Below are the code and all the weights of a small trained network. Each question names an input and a class and asks about switching units off, where a switched-off unit gives its printed mean instead of its output.

import numpy as np


def w(rows, s, z=0):
    codes = np.array(rows[::2]) - 128.0
    scale = np.full(codes.shape[1], s)
    scale[-1] = z or s
    return codes * scale


def norm(h):
    return h / np.sqrt((h * h).mean(-1, keepdims=True) + 1e-5)


def f(y):
    return np.maximum(y, 0)


def log_softmax(a):
    a = a - a.max(-1, keepdims=True)
    return a - np.log(np.exp(a).sum(-1, keepdims=True))


def net(x, mask):
    res = np.array(x, float).reshape(1, 8) / 4 @ E
    u = 0
    for l in range(2):
        y = f(norm(res) @ A[l][:, :-1].T + A[l][:, -1])
        res = res + np.where(mask[u : u + 16], y, B[l][:, -1]) @ B[l][:, :-1]
        u += 16
    return log_softmax(norm(res)[-1] @ U[:, :-1].T + U[:, -1])


A, B = {}, {}
E = w([
[167,164,115,61,252],'x0',
[140,126,3,194,142],'x1',
[128,129,128,129,127],'x2',
[128,126,128,128,128],'x3',
[22,96,91,74,123],'x4',
[135,233,99,80,71],'x5',
[128,129,127,127,128],'x6',
[21,231,159,212,194],'x7',
],0.0048)
A[0] = w([
[144,214,75,56,138,106],'L0N0',
[122,113,6,205,89,70],'L0N1',
[150,139,46,114,203,118],'L0N2',
[147,146,116,112,100,124],'L0N3',
[106,122,110,173,6,4],'L0N4',
[174,104,92,55,169,138],'L0N5',
[105,87,137,193,62,40],'L0N6',
[21,67,62,99,84,76],'L0N7',
[254,154,159,243,109,93],'L0N8',
[65,114,92,74,184,118],'L0N9',
[92,143,115,205,76,96],'L0N10',
[102,118,180,83,106,110],'L0N11',
[137,15,136,188,190,72],'L0N12',
[147,81,104,136,31,89],'L0N13',
[88,101,69,99,122,100],'L0N14',
[141,199,92,125,19,94],'L0N15',
],0.01,0.0038)
B[0] = w([
[85,48,113,135,182,214],'L0N0',
[109,135,242,95,52,224],'L0N1',
[149,134,225,125,143,206],'L0N2',
[99,108,126,125,114,160],'L0N3',
[209,101,144,132,234,190],'L0N4',
[194,141,131,203,119,222],'L0N5',
[168,107,144,109,208,182],'L0N6',
[136,192,44,49,131,198],'L0N7',
[103,204,31,7,110,254],'L0N8',
[144,174,80,102,149,193],'L0N9',
[134,148,147,164,191,193],'L0N10',
[145,145,180,91,98,183],'L0N11',
[54,33,111,125,158,208],'L0N12',
[189,136,147,206,125,207],'L0N13',
[144,148,100,85,96,166],'L0N14',
[65,26,110,124,159,208],'L0N15',
],0.016,0.0054)
A[1] = w([
[53,33,90,148,120,44],'L1N0',
[60,139,122,124,122,178],'L1N1',
[180,106,97,131,71,71],'L1N2',
[139,108,108,145,94,143],'L1N3',
[94,88,203,76,104,140],'L1N4',
[177,112,101,192,63,42],'L1N5',
[89,116,107,100,71,104],'L1N6',
[100,104,126,140,167,69],'L1N7',
[134,167,230,74,105,80],'L1N8',
[73,231,121,244,139,135],'L1N9',
[127,167,61,94,97,1],'L1N10',
[219,181,122,157,169,54],'L1N11',
[45,121,73,166,152,150],'L1N12',
[142,98,192,177,150,142],'L1N13',
[132,113,28,176,185,255],'L1N14',
[145,173,120,189,208,50],'L1N15',
],0.011,0.0017)
B[1] = w([
[59,75,74,141,116,193],'L1N0',
[197,106,106,150,105,193],'L1N1',
[96,174,115,192,159,181],'L1N2',
[125,153,126,154,157,144],'L1N3',
[111,147,127,168,69,243],'L1N4',
[133,163,98,230,149,151],'L1N5',
[150,145,166,112,152,162],'L1N6',
[106,96,118,133,113,194],'L1N7',
[124,130,160,158,54,254],'L1N8',
[173,173,46,250,152,168],'L1N9',
[125,166,74,92,115,196],'L1N10',
[62,97,151,121,153,237],'L1N11',
[150,103,112,145,92,191],'L1N12',
[109,197,104,69,121,221],'L1N13',
[113,176,180,151,75,235],'L1N14',
[186,56,168,108,156,219],'L1N15',
],0.019,0.0043)
U = w([
[177,76,205,76,251,126],'0',
[177,218,8,11,150,106],'1',
[115,124,115,129,142,254],'2',
[66,9,44,133,122,82],'3',
[199,173,83,254,178,100],'4',
[144,172,205,124,32,75],'5',
],0.0095,0.008)

Each question gives the input, the list of numbers given to net, and the class t.
The units are the neurons (one row each of A and B). Each row of codes is followed by its name. A weight is (code - 128) times the scale printed after its matrix; where a second scale follows, it is the last column's (A, B and U).
mask holds one flag per neuron, layer by layer. A switched-off neuron (its flag False) gives its mean, the last column of its row in B, instead of its output. The means were averaged over made-up inputs and are rounded, as every weight is.
A unit's drop is (log p(t) with every unit on - log p(t) with that unit switched off) / (log p(t) with every unit on - log p(t) with every unit switched off).
The circuit of an input: a set's keep is (log p(t) with only the set's units on - log p(t) with every unit switched off) / (log p(t) with every unit on - log p(t) with every unit switched off). Starting from the 12 units with the biggest drops (on a tie, the unit counted first), units are removed one at a time, each time the one whose removal leaves the highest keep (on an exact tie, the one counted first), for as long as the keep stays at least 0.8.
circuit, biggest first: the units of the circuit, biggest drop first
k most important neurons: the k neurons with the biggest drops, biggest first
k most important neurons of layer l: the k neurons of layer l with the biggest drops, biggest first
input [7,3,8,-5,6,8,8,6], class 3: circuit, biggest first => [L0N0]
input [-4,0,4,5,-6,6,-6,2], class 1: 3 most important neurons => [L0N8 L0N12 L1N11]
input [5,2,4,6,6,6,5,-7], class 4: 4 most important neurons of layer 0 => [L0N5 L0N8 L0N12 L0N4]
input [4,-1,7,0,4,-7,2,6], class 3: circuit, biggest first => [L0N12 L1N0]
input [3,-8,-7,3,1,8,-7,-3], class 3: 3 most important neurons => [L0N0 L0N1 L0N15]
input [-8,7,2,1,4,-8,6,-3], class 0: circuit, biggest first => [L0N6 L0N4]
input [-8,0,4,1,-7,-8,-2,7], class 0: 2 most important neurons => [L0N6 L0N10]
input [7,6,0,1,7,7,6,-2], class 0: 2 most important neurons of layer 0 => [L0N2 L0N8]
input [7,1,-7,7,-1,-2,4,7], class 0: 3 most important neurons of layer 0 => [L0N2 L0N1 L0N5]
input [3,5,-1,-4,4,2,-3,0], class 5: 2 most important neurons => [L0N2 L0N1]
input [-3,4,2,3,-6,1,0,-8], class 4: 4 most important neurons => [L0N13 L1N5 L0N7 L1N2]
input [0,-2,1,-3,7,1,-6,8], class 4: circuit, biggest first => [L1N9 L0N8]
input [-7,-4,8,-2,7,-6,2,6], class 0: 3 most important neurons => [L0N6 L0N8 L0N10]
input [7,2,-5,-2,2,5,6,-8], class 4: circuit, biggest first => [L0N5]
input [4,3,-2,4,4,2,-1,6], class 4: 2 most important neurons => [L0N8 L1N9]
input [-6,1,2,-1,-5,1,2,-5], class 0: 2 most important neurons of layer 0 => [L0N4 L0N13]
input [-3,2,-6,1,-2,4,2,-5], class 4: 3 most important neurons => [L0N13 L0N12 L1N5]
input [-8,-5,6,2,6,5,-6,2], class 0: 2 most important neurons => [L0N4 L0N8]
input [7,0,3,-7,2,4,7,-7], class 0: circuit, biggest first => [L1N11 L0N5]
input [2,8,-1,2,5,-6,6,-7], class 5: circuit, biggest first => [L0N1]
input [3,4,-3,3,5,6,-7,7], class 4: circuit, biggest first => [L0N8 L1N9]
input [-3,-7,-3,5,-2,-8,0,-7], class 3: 2 most important neurons of layer 0 => [L0N12 L0N1]
input [-4,2,7,-2,7,4,8,7], class 1: 4 most important neurons => [L0N7 L0N5 L0N13 L0N14]
input [-5,-1,-7,0,5,2,2,-5], class 0: 3 most important neurons => [L0N4 L0N8 L0N13]
input [0,-1,-3,2,-4,3,-3,0], class 1: 3 most important neurons => [L0N8 L0N12 L1N10]
input [2,-4,-7,2,1,-3,5,0], class 5: 4 most important neurons of layer 0 => [L0N15 L0N0 L0N11 L0N8]
